Below are the code and all the weights of a small trained network. Each question names an input and a target symbol and asks about switching units off, where a switched-off unit gives its printed mean instead of its output.

import numpy as np


def w(rows, s, z=0):
    codes = np.array(rows[::2]) - 128.0
    scale = np.full(codes.shape[1], s)
    scale[-1] = z or s
    return codes * scale


def f(y):
    return np.maximum(y, 0)


def softmax(a):
    e = np.exp(a - a.max(-1, keepdims=True))
    return e / e.sum(-1, keepdims=True)


def log_softmax(a):
    a = a - a.max(-1, keepdims=True)
    return a - np.log(np.exp(a).sum(-1, keepdims=True))


def net(x, mask):
    ids = ['ΘΞΠΨΩγημτ'.index(c) for c in x.split()]
    T = len(ids)
    res = E[ids] + P[:T]
    u = 0
    for l in range(2):
        r = res
        for j in range(2):
            rows = slice(2 * j, 2 * j + 2)
            q, k, v = (r @ M[l][rows].T for M in (Q, K, V))
            z = softmax(np.where(np.tri(T) > 0, q @ k.T / 2**0.5, -1e9)) @ v
            o = O[l][rows]
            res = res + np.where(mask[u + j], z, o[:, -1]) @ o[:, :-1]
        u += 2
        y = f(res @ A[l][:, :-1].T + A[l][:, -1])
        res = res + np.where(mask[u : u + 4], y, B[l][:, -1]) @ B[l][:, :-1]
        u += 4
    return log_softmax(res[-1] @ U[:, :-1].T + U[:, -1])


Q, K, V, O, A, B = {}, {}, {}, {}, {}, {}
E = w([
[117,123,108,193,216],'Θ',
[78,152,138,186,139],'Ξ',
[134,170,122,173,151],'Π',
[110,87,139,219,187],'Ψ',
[144,113,176,113,206],'Ω',
[68,129,202,109,111],'γ',
[247,191,159,85,148],'η',
[142,126,185,232,89],'μ',
[124,48,76,73,71],'τ',
],0.014)
P = w([
[129,158,156,252,175],'0',
[136,159,160,202,173],'1',
[133,142,164,182,171],'2',
[136,121,172,168,175],'3',
[133,108,177,150,170],'4',
[127,98,192,133,156],'5',
[122,91,193,118,159],'6',
[122,85,209,102,139],'7',
[121,82,227,82,158],'8',
[114,80,230,63,144],'9',
[109,79,233,46,141],'10',
[107,80,230,28,130],'11',
],0.004)
Q[0] = w([
[140,180,113,131,128],'L0H0',
[113,57,137,126,122],'L0H0',
[112,131,175,174,198],'L0H1',
[110,160,247,198,212],'L0H1',
],0.014)
K[0] = w([
[114,156,167,159,157],'L0H0',
[144,83,48,111,75],'L0H0',
[135,77,166,40,143],'L0H1',
[138,88,228,6,140],'L0H1',
],0.012)
V[0] = w([
[120,234,239,170,211],'L0H0',
[112,215,196,239,172],'L0H0',
[129,1,154,112,213],'L0H1',
[120,131,36,222,130],'L0H1',
],0.0086)
O[0] = w([
[112,247,167,191,146,239],'L0H0',
[127,206,97,200,131,255],'L0H0',
[142,76,150,160,196,231],'L0H1',
[117,153,2,113,159,63],'L0H1',
],0.0078,0.0056)
A[0] = w([
[228,194,141,136,148,179],'L0N0',
[85,187,31,98,167,117],'L0N1',
[117,62,122,67,23,172],'L0N2',
[90,128,150,254,139,255],'L0N3',
],0.0087,0.003)
B[0] = w([
[203,223,111,116,122,181],'L0N0',
[69,231,82,28,255,142],'L0N1',
[132,150,40,85,86,156],'L0N2',
[126,173,106,244,138,249],'L0N3',
],0.0066,0.02)
Q[1] = w([
[162,253,144,218,130],'L1H0',
[92,57,91,100,90],'L1H0',
[111,129,126,142,135],'L1H1',
[184,135,121,122,126],'L1H1',
],0.011)
K[1] = w([
[149,90,182,80,137],'L1H0',
[121,188,103,186,129],'L1H0',
[151,120,130,122,100],'L1H1',
[176,255,174,243,245],'L1H1',
],0.0081)
V[1] = w([
[12,106,138,145,106],'L1H0',
[162,135,187,144,181],'L1H0',
[114,97,112,115,94],'L1H1',
[114,105,78,103,80],'L1H1',
],0.011)
O[1] = w([
[2,122,120,224,158,57],'L1H0',
[172,143,191,156,124,174],'L1H0',
[168,148,133,148,126,7],'L1H1',
[171,154,115,139,112,14],'L1H1',
],0.0094,0.014)
A[1] = w([
[219,155,145,98,2,158],'L1N0',
[74,135,115,7,151,255],'L1N1',
[162,134,134,9,73,63],'L1N2',
[51,147,88,186,53,129],'L1N3',
],0.0074,0.007)
B[1] = w([
[27,99,157,71,128,254],'L1N0',
[213,187,142,93,147,233],'L1N1',
[105,70,84,234,126,222],'L1N2',
[78,105,96,136,1,231],'L1N3',
],0.0085,0.0083)
U = w([
[86,102,121,94,255,141],'Θ',
[46,160,109,88,142,74],'Ξ',
[158,187,105,76,141,66],'Π',
[120,79,81,176,213,74],'Ψ',
[211,95,163,177,165,152],'Ω',
[68,59,157,168,87,122],'γ',
[131,172,173,54,60,173],'η',
[198,170,101,143,38,36],'μ',
[161,97,85,124,111,253],'τ',
],0.009,0.0064)

Each question gives the input, a string of symbols that net reads in full, and the target symbol t.
The units are the heads (2 rows each of Q, K, V and O) and the neurons (one row each of A and B). Each row of codes is followed by its name. A weight is (code - 128) times the scale printed after its matrix; where a second scale follows, it is the last column's (O, A, B and U).
mask holds one flag per unit, layer by layer, with each layer's heads first. A switched-off unit (its flag False) gives its mean, the last column of its rows in O or B, instead of its output. The means were averaged over made-up inputs and are rounded, as every weight is.
A unit's drop is (log p(t) with every unit on - log p(t) with that unit switched off) / (log p(t) with every unit on - log p(t) with every unit switched off).
The circuit of an input: a set's keep is (log p(t) with only the set's units on - log p(t) with every unit switched off) / (log p(t) with every unit on - log p(t) with every unit switched off). Starting from all 12 units, units are removed one at a time, each time the one whose removal leaves the highest keep (on an exact tie, the one counted first), for as long as the keep stays at least 0.8.
units of the circuit, in order: the units of the circuit, biggest drop first
most important unit: the unit with the biggest drop
k most important neurons: the k neurons with the biggest drops, biggest first
top k neurons in layer l: the k neurons of layer l with the biggest drops, biggest first
which heads matter: for each layer, one digit per head in row order, 1 if its drop is at least 0.15 and else 0, layers parted by /
input Π Ω η Ω Π Ξ η Ω Π Π, target Ω: which heads matter => 11 / 10
input Ξ Ξ η μ Ω Ξ η, target η: which heads matter => 00 / 10
input Π τ Ξ Π τ Θ, target τ: most important neuron => (L0N0)
input η Ψ Ξ η μ, target η: units of the circuit, in order => (L1H0 L1N0)
input Ξ Ξ Ψ τ γ η, target Π: top 3 neurons in layer 0 => (L0N3 L0N2 L0N0)
input Θ Ξ Ξ μ Θ, target Θ: units of the circuit, in order => (L0N1 L0H1 L1N3)
input Ω Ω Ξ, target Ω: units of the circuit, in order => (L1H0 L0H1 L1N3)
input μ Θ Θ Θ Ξ Ω μ Π η μ, target η: 3 most important neurons => (L1N0 L0N3 L0N0)
input τ Π η Π τ Ψ Θ, target τ: top 3 neurons in layer 0 => (L0N0 L0N2 L0N3)
input Ψ Π Ξ μ γ η Π, target η: 3 most important neurons => (L0N3 L1N0 L0N0)
input Ξ Ξ Ξ, target Ξ: 2 most important neurons => (L0N1 L1N3)
input γ Ω Ω Ω Ξ Ξ η Ξ Ξ Π, target η: 3 most important neurons => (L1N0 L0N3 L0N0)
input Ψ Ω Ω μ Ξ η Ξ Ψ, target η: units of the circuit, in order => (L1H0 L0N3 L0N0 L1N0)
input Θ τ Ξ τ Θ Ψ μ, target τ: which heads matter => 10 / 11
input μ Ξ Ξ μ Π, target Π: which heads matter => 11 / 10
input τ τ Ξ, target τ: most important unit => L0H0
input τ γ Π Ψ μ μ, target γ: which heads matter => 00 / 10
input μ Ψ Π Ξ μ, target μ: units of the circuit, in order => (L0H1 L0H0 L1N3)
input τ μ η Ξ τ Ψ Ω Ξ Θ, target Ω: top 2 neurons in layer 0 => (L0N2 L0N0)
input Ξ Ψ Ω Ξ Ξ Π Π γ τ Ψ Ξ μ, target γ: 4 most important neurons => (L0N0 L1N3 L0N1 L1N1)
input μ Ω Ξ Π μ, target Ω: most important unit => L1H0
input μ γ Π, target γ: top 2 neurons in layer 0 => (L0N3 L0N2)
input η Ω Ξ τ μ Ω Π γ Ω Ξ Ξ Π, target Ξ: 2 most important neurons => (L0N3 L0N0)
input Ξ μ Ξ η Θ η Ξ Ξ Π η Ξ Θ, target η: which heads matter => 01 / 10
input η Ω Π γ γ Θ, target γ: 2 most important neurons => (L0N0 L1N3)
input Ω η γ, target γ: 2 most important neurons => (L0N0 L1N1)
input τ Ω Ξ, target μ: top 2 neurons in layer 1 => (L1N3 L1N0)
